A =
[[113 153 155 141]
 [104 148 149 136]
 [114 150 151 138]]
A[0, 0] -> 113
A[:, 2] -> [155, 149, 151]
A[0, 2] -> 155
A[1, 3] -> 136
A[0] -> [113, 153, 155, 141]
A[2] -> [114, 150, 151, 138]

B =
[[128 133 122 127 118 135 137 124 124 115 130 117 132 130 134]
 [125 128 122 128 119 131 133 126 126 116 132 117 131 133 129]
 [121 130 135 137 133 132 123 136 126 131 129 119 138 133 129]
 [121 125 124 128 123 127 126 127 128 124 130 121 130 131 126]
 [141 134 123 113 124 129 133 113 110 120 106 132 113 105 134]
 [132 126 117 118 118 126 135 118 133 122 131 134 121 127 127]
 [118 108 115 115 122 107 115 118 138 131 130 139 112 124 108]]
Rows and columns are counted from 0.
(0, 0): 128
(3, 2): 124
(4, 1): 134
(1, 8): 126
(2, 2): 135
(5, 11): 134
(5, 5): 126
(4, 8): 110
(0, 6): 137
(3, 5): 127
(5, 14): 127
(5, 13): 127
(1, 4): 119
(6, 2): 115
(1, 6): 133
(4, 9): 120
(5, 9): 122
(3, 6): 126
(3, 12): 130
(5, 4): 118
(3, 3): 128
(0, 8): 124
(1, 3): 128
(6, 13): 124
(4, 2): 123
(2, 7): 136
(3, 11): 121
(6, 14): 108
(1, 7): 126
(0, 7): 124
(1, 14): 129

X =
[[123 132 119 123 146 117 126 128 128 121 123 121]
 [134 129 130 137 122 137 124 155 125 118 123 117]
 [134 128 130 137 122 137 124 142 125 118 123 118]
 [138 111 139 130 120 143 126 105 136 125 129 127]
 [117 129 127 124 145 116 123 138 132 132 123 116]
 [126 119 135 122 127 127 127 138 135 134 130 137]
 [117 142 115 131 122 127 129 125 123 120 124 131]
 [130 124 126 127 146 129 132 117 128 125 129 116]
 [115 128 119 128 133 129 131 134 135 133 127 116]
 [129 132 135 135 117 134 128 154 122 131 129 130]]
X[0,0] => 123
X[:, 8] => [128, 125, 125, 136, 132, 135, 123, 128, 135, 122]
X[:, 11] => [121, 117, 118, 127, 116, 137, 131, 116, 116, 130]
X[2] => [134, 128, 130, 137, 122, 137, 124, 142, 125, 118, 123, 118]
X[5,11] => 137
X[0,11] => 121
X[4,7] => 138
X[5,4] => 127
X[6,2] => 115
X[6,9] => 120
X[0,4] => 146
X[1,1] => 129
X[5,1] => 119
X[8,0] => 115
X[3,8] => 136
X[3] => [138, 111, 139, 130, 120, 143, 126, 105, 136, 125, 129, 127]
X[9] => [129, 132, 135, 135, 117, 134, 128, 154, 122, 131, 129, 130]
X[3,10] => 129
X[1] => [134, 129, 130, 137, 122, 137, 124, 155, 125, 118, 123, 117]
X[9,8] => 122
X[8,1] => 128
X[6,5] => 127
X[6] => [117, 142, 115, 131, 122, 127, 129, 125, 123, 120, 124, 131]
X[3,1] => 111
X[4,1] => 129
X[3,6] => 126
X[:, 10] => [123, 123, 123, 129, 123, 130, 124, 129, 127, 129]
X[2,1] => 128
X[2,4] => 122
X[:, 1] => [132, 129, 128, 111, 129, 119, 142, 124, 128, 132]
X[4,6] => 123
X[6,6] => 129
X[4,8] => 132

a =
[[144 120 124 125 147 115 126 130 120 132 122 116 116 134 125 132]
 [122 123 121 121 128 126 121 122 123 121 134 131 125 120 121 121]
 [129 123 122 123 134 123 123 125 123 125 131 127 123 124 121 125]
 [129 136 132 133 123 131 134 134 135 135 131 130 135 133 131 135]
 [121 135 113 117 118 106 122 142 126 141 141 110 123 130 119 135]
 [120 127 131 128 120 135 126 123 128 120 124 132 129 123 132 122]
 [108 127 121 118 109 126 118 124 124 119 131 124 125 118 128 118]]
Indices start at 0.
row 0 col 0 = 144
row 3 col 10 = 131
row 4 col 11 = 110
row 1 col 2 = 121
row 6 col 10 = 131
row 2 col 13 = 124
row 0 col 4 = 147
row 1 col 5 = 126
row 6 col 9 = 119
row 4 col 4 = 118
row 3 col 12 = 135
row 2 col 1 = 123
row 5 col 2 = 131
row 3 col 4 = 123
row 1 col 12 = 125
row 0 col 2 = 124
row 5 col 4 = 120
row 1 col 6 = 121
row 1 col 9 = 121
row 6 col 7 = 124
row 6 col 1 = 127
row 2 col 5 = 123
row 5 col 7 = 123
row 0 col 5 = 115
row 3 col 2 = 132
row 6 col 3 = 118
row 3 col 13 = 133
row 6 col 15 = 118
row 5 col 3 = 128
row 2 col 3 = 123
row 1 col 10 = 134
row 2 col 0 = 129
row 3 col 7 = 134

arr =
[[132 129 121 125 112 124 133 124]
 [119 124 133 126 129 126 117 128]
 [122 126 136 106 121 113  99 118]
 [133 119 141 151 124 123 129 132]
 [128 131 122 121 127 139 121 136]
 [129 120 117 136 121 127 118 138]
 [114 125 118 135 132 135 130 126]
 [125 133 124 124 133 134 118 138]]
arr[0][0] => 132
arr[2][5] => 113
arr[4][5] => 139
arr[:, 0] => [132, 119, 122, 133, 128, 129, 114, 125]
arr[2][2] => 136
arr[5][3] => 136
arr[1] => [119, 124, 133, 126, 129, 126, 117, 128]
arr[3][1] => 119
arr[3][4] => 124
arr[3][2] => 141
arr[2] => [122, 126, 136, 106, 121, 113, 99, 118]
arr[7][3] => 124
arr[4][3] => 121
arr[7][2] => 124
arr[:, 3] => [125, 126, 106, 151, 121, 136, 135, 124]
arr[6][5] => 135
arr[7][0] => 125
arr[7][7] => 138
arr[3][7] => 132
arr[0][3] => 125
arr[7][4] => 133
arr[:, 1] => [129, 124, 126, 119, 131, 120, 125, 133]

data = [[134, 126, 110, 120, 120, 115], [133, 132, 131, 146, 117, 134], [117, 117, 137, 145, 149, 132], [127, 123, 136, 143, 102, 119], [125, 110, 105, 104, 119, 137], [120, 106, 113, 108, 104, 132], [119, 128, 128, 116, 134, 113]]
data[-7][-6]	134
data[2][-2]	149
data[-1][0]	119
data[0]	[134, 126, 110, 120, 120, 115]
data[2][-4]	137
data[3][-5]	123
data[-2][-6]	120
data[4][-6]	125
data[-3][-4]	105
data[5][5]	132
data[3][-4]	136
data[6][3]	116
data[-6][-4]	131
data[-7][-3]	120
data[:, 2]	[110, 131, 137, 136, 105, 113, 128]
data[4][-1]	137
data[1][-6]	133
data[:, 0]	[134, 133, 117, 127, 125, 120, 119]
data[:, -1]	[115, 134, 132, 119, 137, 132, 113]

grid = [136 104 122 127 116]
grid[0] -> 136
grid[4] -> 116
grid[3] -> 127

x =
[[118 122 130 124 137 131 151 126 113]
 [117 124 131 123 137 133 149 126 114]
 [149 136 131 141 127 128 117 138 149]
 [118 123 130 123 136 132 149 126 114]
 [124 122 128 127 136 129 149 128 118]
 [141 144 139 139 131 138 119 138 147]]
x[0, 0]	118
x[3, -8]	123
x[-3, -7]	130
x[-1, 7]	138
x[-5, 3]	123
x[-3]	[118, 123, 130, 123, 136, 132, 149, 126, 114]
x[5]	[141, 144, 139, 139, 131, 138, 119, 138, 147]
x[-2]	[124, 122, 128, 127, 136, 129, 149, 128, 118]
x[:, -9]	[118, 117, 149, 118, 124, 141]
x[3, -3]	149
x[-2, -7]	128
x[1, -8]	124
x[2, 4]	127
x[2, 3]	141
x[-4, -9]	149
x[0, 3]	124
x[-4, -3]	117
x[-1, -6]	139
x[-1, -1]	147

W = [115, 156, 119, 114, 118, 105, 140, 116, 105, 116, 141]
W[0]: 115
W[-6]: 105
W[6]: 140
W[-3]: 105
W[-1]: 141
W[9]: 116
